Every row comes from one small tree of marks. The marks that hang from a mark follow it in brackets, in alphabetical order. Every link used is in the known rows. Which tree was each row made from?
Each row is shifted at random along 4 fixed directions that mean nothing.
Known rows:
S[A[T[P[E[Q] M[H[G]]]]]]: [-338   75 -181  101 -225  -75  249  -23 -134  -57  -23  -47    2   42
  -66   37    1  157    4   -6 -184    6 -134  -12 -212 -320 -158    0
  -67   96  -82  -63  -47 -122   80 -222 -106  113  127  -92 -206 -185
 -183   70  329 -118]
P[A M S[T]]: [-316  -71   33  156 -250  -19   71  -36 -180  -31 -180  -66  122  217
   23  150  -32   76   38  -14 -225  -99 -255 -145 -160   41 -237 -182
  -55   44  -99  196  -49  -26  -56  -67 -270   20   46   50 -134 -203
  -13  -94   77  229]
M[G P[E[H[A[S[T]]]]]]: [  91   77 -309  -35 -146 -149  298  197  -22  218  104   10  -84   53
  323  114  145   25 -122 -140 -334 -151    7 -157 -298  -12   77   91
 -330  -37  -29 -160  133 -113  109 -134  -55   21    3 -161   20 -303
   80  107  164  -25]
H[G P[A[T] E[Q] M S]]: [-592   56  106  206 -147  118  178 -217 -117 -133 -202   94  280    9
 -254  284 -104  121   66  103  -87   10 -376  134   77 -112 -398 -235
  -43  305  186  302 -114  -83  147    7 -214   51  410 -208 -347 -200
 -142 -263  329   29]
Q[U[E T[P]]]: [-303  338 -249  222  234 -146    9 -174  123 -192  -23   72   52  412
  -40  397 -403 -235  -52   27    1  209 -352  196 -190 -128   46 -102
 -204  159 -106   31 -123  -21   55   37 -394  114  194  -84 -113 -208
  143 -186 -275   68]
U[Q T[A]]: [-285  249  -23  133 -186   85 -101 -277  -76   43 -123  -27  101  222
   -2  169    0  169  -34   41 -235  -94 -492 -273 -252 -280 -365  -46
  190 -144 -259  126 -230 -128 -126  -37 -283  -24  314  158 -235   26
 -157  -58   32    7]
S[T[A[P]]]: [-149   -8 -244   20 -199 -184  313  123 -126  107 -132 -147 -230  113
  277  -32   78  225   73 -215 -413 -259 -105 -236 -408  -56  107   19
  -58 -154 -188 -211   78  -33  -38 -211 -150   93 -205   45  -69  -52
   87  162   76   -7]
A[S T[P[E M]]]: [-386   79   29  175 -182   40   66  -92 -160  -79  -66 -107   98   25
  -52   58  -40  128  -59   46  -38  -75 -298    6 -113 -207 -365  -12
   61  148   56  180 -119 -109  -62  -46 -121   56  270  -96 -231 -192
 -232 -110  162  -74]
U[E Q T[A P[M]]]: [-399  401  -14  204  153  150  -65 -329  -14  -66   40   22  198   74
 -172  264 -322   92   24  215 -157   24 -424   46 -148 -415 -333  156
  259  156 -215  178 -213 -252  -90  -71 -224   41  509  -73 -311   88
 -175 -221  131 -171]
M[A[S T[P[E]]]]: [-259  -50 -132  332 -313 -171  -33  149 -124 -235  -42  -35  -49  262
   -6   12    0    6 -186   -2  155    2 -135   19 -252 -329    6 -317
 -167   76  -99  -91  -45  -22  -19 -149 -318  103  -10  -27 -117 -441
 -116   70  -44  203]
E[H[G P[A]] Q[T U]]: [-385  229 -183  -29 -316  101   35 -113 -145  -77 -103   63   10  129
  -53  113  167  148 -170  110   22   -7 -215  -71   27 -493 -126 -124
   -9 -150   74   92 -223 -125   51 -284   -3   97  294  -67 -357 -166
 -152  146  245  -87]
P[A E[H Q] S[T]]: [-388  182   15  -23 -117   75  221 -187 -102  194 -246  -38  206   87
  218  286   56  191  -46  -86 -370 -157 -535 -290  -31   72 -543  -82
  -24    8   72  351 -130  -26  -40   88 -140  -60  338  159 -116 -278
   37 -191  153  -28]
G[E P[M[A H]]]: [  88   11 -232   60 -347 -158   98  218  -39   36   34   88 -163  145
  180  -32    5 -103    5  -48  -19  -60  -12 -104 -226  -71  139   -3
 -401  -12 -218 -191   52    4  -23 -332 -148  186 -186 -122  -37 -211
  -27  245  182   49]
T[A[P[E[H] M[S]]]]: [-281   64   69  232 -218   74 -194  -96 -158 -244  136   15   97   51
 -225   65  -29   34 -195  259  230   -7 -176   70   27 -505 -317  -80
   46  108  -29  212 -212 -165 -192 -208 -154   27  379   39 -273 -300
 -201 -113  144 -130]
P[A S[T]]: [-202  -46 -158  207  161  -29  132  249 -206 -265  187  -22  -59 -127
 -242   93 -294 -230   19  273  160  -56  244  238  -80 -194  122   78
 -145  386   18  -52   66 -161   33 -305  -46  286   75 -275 -177 -204
   90  -25  265  -30]
U[E[H[G] Q] T[A[P]]]: [-368  124 -279   41 -347  -49  108    3 -128   15  -87   35  -56  165
   92  -32  229  344  -76   79 -364 -203 -161 -201 -250 -691 -161  -39
  192 -253  -39 -246 -208  -70  -96 -304 -148   21  230  139 -235    4
 -264  214  327 -228]
T[A P[M]]: [ -85  139 -155   22   94    3  245   88 -102  -26  -47 -183 -123  -52
  105  -18 -191   87  109  -30 -240 -156  -56   -9 -177 -133  -29  211
  -14  149 -107  -57  117 -266  -59 -307  -38  139  -25 -170  -79   -1
  115   50  131 -130]
T[A[P[E[H]] S]]: [-281  -42  -88  244 -304 -169  -53   32  -61 -127 -137  -65   44  276
  110   91  166  158 -202  -90  -33 -108 -343  -87 -131 -288 -292 -376
  -40  -81  -53   47 -162   12 -124  -36 -320  -82  127  234  -97 -395
    7  -19  -80  103]
H[A[S[T]] G[E] P[M]]: [-206   31 -129  262  -66 -165  151   23  -10 -152  -32  221  121  187
 -206  303 -159  -46   52  -40  -88  131  -69  237 -133   19  112 -203
 -160  211  -55  -52   34   -5  113  -43 -225  102   32 -204 -156 -163
   55 -135  154  136]
A[P[E M[H]] S T]: [-327  -73    1  158 -408  -76  100   -2 -168   -3   33  -99   -3  -12
   14  -51  205  153 -112  -24  -23 -123 -178 -104 -238 -261 -333  -71
 -113    8   40   51 -152  -28  -34 -122 -108   36  193  -79 -268 -199
 -321   40  273  -91]
Q[T[A[P]]]: [-121  133 -275  121  206 -155  299  148   -2  -99   23 -125 -225  -25
   73  108 -261 -137   41 -100    7 -103   36  191 -275  -53  213  -16
 -258  214  -49 -159   92 -141  113 -218 -117  297  -61 -263 -101 -151
  258   69   25  -50]
Q[U[E T[A P[M[H]]]]]: [-278  372  -39  233   10   14 -124 -294    1 -150   46    4  152  310
  -78  248 -277  -14 -132   82  -21  146 -438   45 -151 -358 -192   11
  -40   66 -276  213 -205 -166  -86  -50 -312  -19  415   27 -269 -129
  -79 -193 -163  -23]
Q[T[A] U]: [ -73  230 -269  -42 -242  -25  203   65 -113   60 -270 -233 -197  243
  414    9   85   99  -23 -277 -251 -157 -239 -262 -291  -33   55  -40
 -234 -228 -173  -72  -23 -111  -32 -213 -147  125 -159    8 -108  -59
  119  218  -83   35]
H[P[A S]]: [-161   95  -30    5   23   63  232 -121  -36  109 -138   -2   87  -53
   59  258 -106   94   93  -79 -253 -153 -326 -139  -28  174 -258   36
  -99  111   47  222   32 -128  101   -7  -69  -40  193 -177 -192  -28
  135 -182  113   50]
G[E H[P[A[S T]]]]: [-223   -2 -135  232 -188  -61   58  227 -128 -183   85  112   -2  -98
 -168   65    7  -16  -66  192  295 -100  -59  173   18 -231 -145  -66
 -178  243   23  -25 -102   33   23 -201  -25  228  236 -135 -271 -168
 -118   44  283  -29]
E[H Q[T[A]]]: [-286  352  -13   68 -211  142 -156 -240 -147  -41  -35  -43   97  101
  -69  118   48   89 -224  152  110  -91 -381 -164  -21 -463 -456  -85
  204  -96  -70  293 -316 -170 -182 -139  -60   66  476  159 -245 -240
 -142   -5   61 -135]
U[E Q T]: [-288  447 -102   70  176   90   17 -396   75   94   26  100  185   89
  -74  422 -228  -60   39   97 -221   38 -489 -100 -220  -83 -396  129
   61   60  -75  187 -255 -112   12  117 -227   48  482  -91 -246  113
 -116 -236   95 -175]
T[A P[E M[G H] S]]: [-151 -143  -70  319 -539 -246  -26  145  -79 -171 -224 -118   51  613
  262   -5  -33   19  -91 -167 -185   78 -248 -117 -216 -175  -10 -439
 -322    1 -313  -83   11  -48   -5 -152 -557 -129 -225   97   83 -552
  110   48 -244  469]
E[H[A[P S]] Q[T U]]: [-169  287 -374   37  358 -235  404  119  201  136  -80  -64 -126   84
  315  334  -12 -106 -123 -312  -29  -37 -170  159 -222   65  -15 -157
 -441  128   84  -40   46  -75  171  -81  -85  152   56 -180  -25 -281
  367    4  -13  -37]
H[G P[A]]: [ -72  121 -273   57  422 -277  526  -30  231   -4 -200   79  -19  165
   85  495 -405 -182  231 -342 -364   98 -215  199 -239  542  169 -205
 -514  350   63  -50  259  -34  374   93 -338  132 -138 -327   43 -143
  552 -190 -128  224]
Q[T U[E]]: [-125  269 -389  -54 -178  -20  180  123 -116  -38  -75 -116 -196  148
  263   39   12  -76  -14  -56 -102  -51  -16 -108 -248 -198  153   89
 -277 -135  -16 -199 -107  -86   11 -294  -58  251  -99 -200 -172    1
  -26  261  111 -146]
T[A P[E[H] M[S]]]: [ -94  226  -58   92  174   -9  164  -18  -10  -52   -9  -85   37   75
  119  163 -296  -21  -45  -40 -125   24 -215   59  -75  -87 -167   91
 -151  262  -53  131   67 -235  -69 -141 -141   43  173  -84  -27 -265
  174 -151   -9  -82]
P[A[S] E[Q] M]: [-309  -32 -178  140  -74 -118  284  203  -40 -100 -271 -124    8  151
  135  157   33   -8   59 -117 -143  -57 -153   33 -154   45 -219 -289
 -375  214  107  -28   42  -37   30 -147 -300  135  -97 -102   20 -273
  134    1  179   72]
M[A G[E] H P]: [ 326  296 -160  -47 -242   42   22  -70   28  206  331  131  -70  -60
  107  120   15 -195 -152   25   11  -61 -150 -243 -196   23  -76  297
 -407  -33 -197  107    9 -208  101 -121  -34   -5  218 -268  -95 -206
  -81  -10   62 -105]
T[A P[E[Q] S]]: [-406  196   91  220 -250  160 -128 -184 -171 -152 -157  -51  207  144
  -93  121  -84  177 -103  161   28  -63 -477 -100  119 -393 -463  -97
  217   67 -104  310 -209 -180 -153  -70 -194  -97  381  122 -225 -280
 -108 -212   49  -28]
P[E[H Q] M S[A]]: [-307   42 -170  196  134   12    5  112 -118 -235  128    6  123  -67
 -242  186 -131 -209  -77  300  192   15    8  223  105 -354 -326  -68
  -73  348   97  110 -102 -163  -67 -238  -69  181  309 -112 -114 -347
   36  -95  340 -163]
T[A P[E M[H[G]] S]]: [-155   72   30  141 -174  -54  201  -82  -58  -11 -204  -91  153  238
  189  132 -186  138   41 -219 -405   23 -368 -102 -114   32 -215  -96
 -136  121 -168  130   57 -179   61  -26 -286 -137   63  -30  -78 -223
  111 -152  -12  154]

Write each row's tree:
[ 189  100 -227 -114 -240   95  144  191 -166  108  197  -44 -152 -111
  233  -89  139  -49 -111   79 -153 -149  133 -231 -194 -228  -81  279
 -310   -8   17  -92   74 -301  -34 -398   47  101   53 -278  -69 -147
 -159  185  368 -240]  P[E[H] M[A G S]]
[ -85  311   49  150   -3  177  -99 -301  -72    4  147    4  120   86
 -139  171 -265   29  -99  173  -83  -35 -339  -47 -144 -257 -307  246
  121  127 -229  301  -64 -339  -63  -57 -168  -81  493 -110 -232  -68
 -174 -292    1  -84]  U[T[A P[M[G S]]]]
[-154  202  -44   55 -181   69   33 -160 -134   52   46  -42  -52  -27
   -5   31  -12  146  -93   38  -44 -157 -279 -201 -223 -235 -194  121
   83  -46 -117  133  -83 -165  -44 -141  -42   77  241  -63 -263 -103
 -213   16   71  -68]  M[A[T[P]]]
[ -89  207  -60 -115  308  114  329 -121    1  214   12    3   88 -286
   92  286 -157   55   50  -29 -272 -199 -267  -82   49  149 -350  252
  -67  215  174  279   61 -218  102  -32  134   -6  390 -247 -191  -10
  198 -207  230 -170]  E[H[P[A S]]]
[-241  331 -221 -110 -224   82  242    9  -87  171 -158  -44  -79  -21
  269   52  301  210  -83  -68 -119 -205 -276 -201  -85 -241 -252  105
 -141 -157   77   -3 -195  -33  -96 -244   74  160  184   50 -221  -62
 -134  200  261 -285]  G[E[H[A[T]] Q[U]]]
[  58   82  -47  148 -226 -104   42   15  -77   20  151   -9  -78  127
   35   37  -23 -125 -135  -57   71   41  -51 -158 -381  -87  -80  -25
 -373   63 -193   38   15 -131  -11 -213 -194   94   54 -143 -118 -241
 -130   56   38  107]  P[M[A[T] H S]]
[-258  201 -164  312  -39  -75 -126  -12    9 -200   74  240  180  159
 -273  372 -234 -276 -107  213  420  136 -278  238  154 -151 -226 -245
 -136  261 -150  195 -201   41   64  -20 -151  169  365  -50 -174 -369
  103 -183   76  114]  G[E[Q[T]] H[P[S[A]]]]
[-256  439 -128    3  269  -18  128 -237   77   67   10   -6   54   80
   23  313 -284 -127 -118    8   20   49 -367   53  -66 -111 -291   33
   -5  175   42  253 -119 -155   33  -16  -44  131  383  -94  -73 -308
  159 -141  -49 -112]  E[H Q[T[P]]]
[ 166  127 -200  105 -302   43 -204  -58  -92  -25  348   98  -29   64
 -195  119   42 -134 -197  234  175  -33  -30 -158 -164 -275  -93  180
 -117  -81 -255  106  -68 -228    8 -181  -88  -59  238 -128 -177 -205
 -197  -53   69  -16]  M[G P S[A]]
[   8   76 -190   -8  -24 -135  189   63   -9   70   80   10 -101   25
   73   76 -151 -131   75  -18  -99  -44  -40  -11 -197   15  -11  134
 -263  123  -97  -58   59  -83   32 -235  -64  169  -15 -209  -70 -108
   58   93  193  -63]  G[P[M[H]]]
[ -15   88  -83  -63 -181 -104  306 -114  -72  250  107   15  -63   27
  125   89    1  108   29 -183 -419  -38 -108 -249 -385   80  -92  243
 -150  -64 -140   28   68 -138   83 -113  -40  -48   56 -160 -159   14
 -114  -43  241  -96]  A[P[M[H[G] S[T]]]]
[ -99  262 -141  -91   26  -62  457 -254  102  331 -256   64   35   29
  239  341  -65  236  183 -358 -529 -198 -484 -147 -270  389 -145   44
 -128  -26  -40   90   54  -11  212  141 -117   45  121  -88 -200   81
   65  -82  101    5]  H[A[T] G[P]]
[-168   83    9  103 -262  199 -153  -53 -285  -67  315   37   51 -229
 -329   15   84   86 -191  379  184 -186  -25 -108  -49 -438 -249  265
  187   10  -63  243 -140 -225 -104 -216  121   36  465 -117 -393  -91
 -366  -66  356 -195]  M[P[A[S[T]]]]
